Each row is followed by its group and then its class within the group.
-1.070 -1.530 -1.117 0.418 -2.565 0.526 -1.273 -0.570 0.894 -1.981 4.410 0.492 -1.771 -4.464 -1.311 0.183 0.549 -0.880 -0.113 -2.715 0.432 4.068 0.245 -0.239 -0.050 0.131 0.418 2.368 0.117 -0.627 1.182 -1.007 1.328 0.375 -0.495 -0.256 2.299 0.769 -0.692 -1.268 0.099 -0.286 -0.203 -0.391 -0.134 2.041 0.860 1.116 -0.822 0.769 0.494 -6.000
Z164:Z279
0.104 -0.084 -0.282 0.629 -0.729 0.227 -2.328 -1.465 1.165 -1.977 2.074 1.349 -3.529 -3.164 0.544 1.729 0.047 -0.268 0.195 -4.970 -0.911 2.785 0.430 -0.802 -0.195 0.189 0.716 2.025 -4.521 -0.061 1.155 0.057 1.715 -0.477 -1.214 -0.477 0.644 3.965 -2.422 -2.552 -1.584 0.542 1.334 0.159 -0.267 -0.312 -0.544 -0.113 -0.793 -0.150 0.780 -5.398
Z164:Z201
0.171 0.309 1.227 0.241 -0.601 1.322 1.254 -2.233 -0.581 -0.155 2.351 1.158 2.779 -1.739 0.679 -0.446 -1.762 0.169 0.280 -2.056 -0.022 -0.479 -0.794 0.720 -0.157 -1.217 0.137 1.070 -0.174 -0.043 1.945 -0.056 -0.332 0.073 0.487 2.012 -0.285 0.327 -0.105 -3.582 -0.878 1.293 0.091 4.901 0.059 0.892 0.762 0.424 -0.544 0.766 0.699 -3.596
Z164:Z534
-1.175 -0.348 0.325 0.628 -0.667 0.902 -0.792 -1.732 0.095 -1.668 2.766 1.140 -0.116 -3.146 0.516 0.884 -2.308 -0.566 0.499 -5.865 -0.596 1.423 0.211 0.129 0.241 -1.613 -0.325 1.319 0.103 -0.402 2.172 0.324 0.081 -0.178 -0.164 2.253 1.846 3.751 -0.368 -2.834 -0.806 1.089 0.266 4.620 -0.068 0.490 2.597 0.244 -0.271 0.132 0.356 -5.622
Z164:Z534
0.180 0.684 1.272 0.548 0.571 0.938 0.100 -3.252 0.846 -0.562 2.462 1.547 -0.135 -1.967 1.102 0.679 -1.483 -0.034 0.049 -6.505 -0.564 1.848 0.021 0.463 0.037 -1.313 0.130 1.074 -1.477 0.174 2.474 1.210 -0.144 -0.459 -0.539 1.885 0.611 3.536 -1.646 -4.473 -2.095 1.927 0.048 3.838 0.197 0.291 1.234 -0.375 -0.489 0.304 0.621 -5.048
Z164:Z534
2.454 2.483 1.437 0.794 1.265 0.833 -0.417 -1.563 0.138 -1.045 0.676 -0.006 1.726 3.078 -0.362 0.659 -0.466 -0.107 0.555 -3.040 0.042 -0.183 -0.272 0.757 0.291 0.127 0.435 0.220 0.644 0.822 3.667 -0.150 -0.893 0.965 2.110 -0.017 1.944 1.411 -0.146 6.192 1.686 -0.511 0.106 0.337 0.228 0.628 0.432 -0.588 1.355 0.996 0.265 -0.702
Z799:Z511
1.519 -1.944 0.489 0.635 -2.366 0.750 1.236 -3.323 -0.100 -0.150 3.123 1.413 1.621 -3.269 -0.617 -0.276 0.680 -0.268 1.509 -3.027 -0.236 1.588 0.257 0.792 -0.152 -0.351 1.148 3.483 -4.902 -0.696 1.796 0.610 -0.936 0.233 -0.445 2.621 0.988 0.083 -1.579 -2.986 -2.701 0.524 -0.137 1.791 0.317 1.219 0.369 0.041 -0.413 1.111 1.135 -6.108
Z164:Z279
0.962 -1.147 -0.226 0.454 -1.656 0.706 0.396 -2.125 -0.201 -1.076 3.286 0.335 1.418 -2.988 -1.102 -0.390 -0.218 -0.432 0.169 -3.890 0.279 2.708 -0.206 -0.036 0.157 -0.252 0.156 2.132 -1.809 -0.567 1.611 0.539 -0.253 0.511 -0.009 1.382 1.544 1.348 -0.981 -0.482 -0.477 0.609 0.068 0.526 -0.052 2.251 1.347 0.150 -0.080 1.438 0.782 -5.442
Z164:Z279
3.762 3.241 1.565 0.539 0.546 0.577 -0.519 -1.259 0.700 -0.760 0.136 -0.605 3.553 1.743 -0.884 0.188 -0.823 -0.462 0.820 -3.674 0.472 0.197 0.040 0.308 -0.133 0.110 0.022 -0.726 1.250 0.515 2.030 -0.721 -1.091 1.188 1.634 0.298 -0.424 2.851 -0.185 7.654 2.208 -0.150 0.128 -2.093 0.206 0.441 1.543 -1.168 0.940 1.082 -0.303 -0.745
Z799:Z511
-0.447 -1.669 0.337 0.659 -2.340 0.991 0.876 -2.045 -0.393 -0.552 3.687 0.523 0.519 -3.850 0.114 -0.340 0.615 -0.752 0.476 -3.112 0.294 1.791 -0.534 0.741 0.059 -0.286 0.690 2.367 -2.182 -0.311 2.516 0.428 -0.942 0.362 0.023 1.297 1.471 -0.943 -1.203 -2.389 -1.587 -0.048 -0.214 3.044 0.662 1.593 1.124 -0.042 -0.180 1.652 1.171 -4.923
Z164:Z279
2.537 1.820 1.056 0.080 0.793 0.682 0.575 -2.354 0.135 0.015 1.004 0.374 1.707 1.352 -0.780 -0.287 -0.028 -0.357 0.219 -1.729 0.262 -0.014 0.126 0.483 0.045 -0.177 0.522 0.240 1.162 0.280 1.467 0.617 -1.266 0.819 1.183 0.032 1.035 -0.724 0.140 1.466 -0.515 0.308 0.010 0.703 0.365 0.764 -0.738 0.165 0.298 1.446 0.445 -1.104
Z799:Z179
